Here is a tiny trained network, its code and every weight. The questions are about switching its units off for an input and a class, where a switched-off unit gives its printed mean instead of its output.

import numpy as np


def w(rows, s, z=0):
    codes = np.array(rows[::2]) - 128.0
    scale = np.full(codes.shape[1], s)
    scale[-1] = z or s
    return codes * scale


def f(y):
    return y / 2 * (1 + np.tanh(0.7978845608 * (y + 0.044715 * y**3)))


def log_softmax(a):
    a = a - a.max(-1, keepdims=True)
    return a - np.log(np.exp(a).sum(-1, keepdims=True))


def net(x, mask):
    res = np.array(x, float).reshape(1, 8) / 4 @ E
    y = f(res @ A[0][:, :-1].T + A[0][:, -1])
    res = res + np.where(mask, y, B[0][:, -1]) @ B[0][:, :-1]
    return log_softmax(res[-1] @ U[:, :-1].T + U[:, -1])


A, B = {}, {}
E = w([
[215,103,142,88,164,182,214,14,231,19],'x0',
[151,154,2,103,91,139,101,127,81,129],'x1',
[176,89,19,78,91,45,245,130,146,220],'x2',
[107,211,25,39,108,179,170,116,120,120],'x3',
[195,109,166,23,72,2,80,177,83,97],'x4',
[183,157,94,96,197,154,171,168,89,167],'x5',
[123,193,67,94,47,108,211,98,160,132],'x6',
[136,99,202,174,88,148,92,149,114,138],'x7',
],0.0059)
A[0] = w([
[178,186,84,154,54,77,138,133,60,56,160],'n1',
[12,85,99,232,148,237,196,127,161,170,55],'n2',
[126,124,193,1,123,71,82,150,117,99,83],'n3',
[9,58,110,122,67,105,88,87,201,68,76],'n4',
[28,202,111,141,137,52,65,136,121,207,76],'n5',
[31,148,126,128,47,46,163,52,161,153,178],'n6',
[78,197,140,139,126,103,86,176,112,224,5],'n7',
[150,127,195,65,130,75,137,143,138,141,41],'n8',
[58,197,163,170,150,157,53,129,90,25,182],'n9',
],0.0066,0.0029)
B[0] = w([
[95,112,143,67,174,116,65,146,109,179,184],'n1',
[84,150,149,97,73,48,47,74,46,126,253],'n2',
[96,117,130,180,134,72,113,94,66,187,204],'n3',
[203,144,104,149,205,114,148,134,122,101,163],'n4',
[244,74,126,58,135,122,121,90,166,52,214],'n5',
[78,131,130,139,254,158,125,218,125,64,204],'n6',
[181,83,226,59,123,197,117,64,157,20,191],'n7',
[106,140,72,104,98,66,127,109,124,173,159],'n8',
[104,121,50,121,84,173,193,144,81,60,251],'n9',
],0.0086,0.0055)
U = w([
[128,80,115,130,131,137,255,167,36,132,224],'0',
[239,90,179,73,137,181,164,58,191,118,109],'1',
[61,174,116,149,124,64,123,78,56,204,53],'2',
[97,86,137,126,139,151,181,167,127,155,252],'3',
[100,146,138,114,153,140,95,120,153,178,138],'4',
[173,141,123,179,192,148,196,184,69,142,100],'5',
[88,111,141,141,178,166,141,193,128,178,124],'6',
[115,106,96,167,111,134,131,173,148,166,127],'7',
],0.0067,0.0027)

Each question gives the input, the list of numbers given to net, and the class t.
The units are the neurons (one row each of A and B). Each row of codes is followed by its name. A weight is (code - 128) times the scale printed after its matrix; where a second scale follows, it is the last column's (A, B and U).
mask holds one flag per neuron, in row order. A switched-off neuron (its flag False) gives its mean, the last column of its row in B, instead of its output. The means were averaged over made-up inputs and are rounded, as every weight is.
A unit's drop is (log p(t) with every unit on - log p(t) with that unit switched off) / (log p(t) with every unit on - log p(t) with every unit switched off).
The circuit of an input: a set's keep is (log p(t) with only the set's units on - log p(t) with every unit switched off) / (log p(t) with every unit on - log p(t) with every unit switched off). Starting from all 9 units, units are removed one at a time, each time the one whose removal leaves the highest keep (on an exact tie, the one counted first), for as long as the keep stays at least 0.8.
units of the circuit, in order: the units of the circuit, biggest drop first
most important unit: the unit with the biggest drop
top k neurons: the k neurons with the biggest drops, biggest first
drop of u: that unit's drop, to one decimal
input [-2,1,7,-3,8,0,3,4], class 2: top neuron : (n3)
input [5,7,-7,5,8,8,8,1], class 2: top 2 neurons : (n3; n1)
input [-8,-1,-5,6,3,-4,7,-3], class 1: top 2 neurons : (n5; n7)
input [-6,-5,4,-6,-5,-6,0,-2], class 1: top 3 neurons : (n5; n7; n3)
input [6,1,-8,-1,8,-1,7,2], class 0: units of the circuit, in order : (n9; n3)
input [-4,7,6,4,1,0,4,6], class 4: top 2 neurons : (n1; n9)
input [-8,3,7,-4,-1,-6,2,-2], class 1: units of the circuit, in order : (n5; n7)
input [3,5,7,-8,2,-8,-4,-3], class 5: top 2 neurons : (n4; n2)
input [4,2,5,-1,4,-8,2,-2], class 5: top 2 neurons : (n6; n4)
input [-8,-4,-5,4,8,-1,-7,0], class 1: top 2 neurons : (n7; n5)
input [-5,-7,3,0,-3,-8,2,3], class 5: units of the circuit, in order : (n6; n4)
input [3,6,5,-8,-8,6,2,6], class 2: units of the circuit, in order : (n2; n5)
input [-8,3,7,0,-1,7,2,6], class 1: units of the circuit, in order : (n7; n5)
input [0,-3,3,-2,-2,-2,8,-7], class 6: top 2 neurons : (n6; n9)
input [3,-2,-7,-7,-7,-4,-1,-3], class 0: top 2 neurons : (n9; n4)
input [4,-7,-6,7,8,-7,-7,-5], class 2: units of the circuit, in order : (n3)
input [6,1,6,6,7,-2,-2,-7], class 2: top 2 neurons : (n3; n5)
input [3,-1,-8,7,7,-6,-6,6], class 0: top 2 neurons : (n9; n2)
input [7,8,4,-1,-8,-7,3,3], class 2: drop of n9 : 0.1
input [1,2,2,-4,-1,4,8,-5], class 6: drop of n7 : 0.1
input [3,2,-8,4,-6,-8,-1,-8], class 0: drop of n9 : 1.0
input [5,0,6,5,-6,-5,7,3], class 6: most important unit : n6
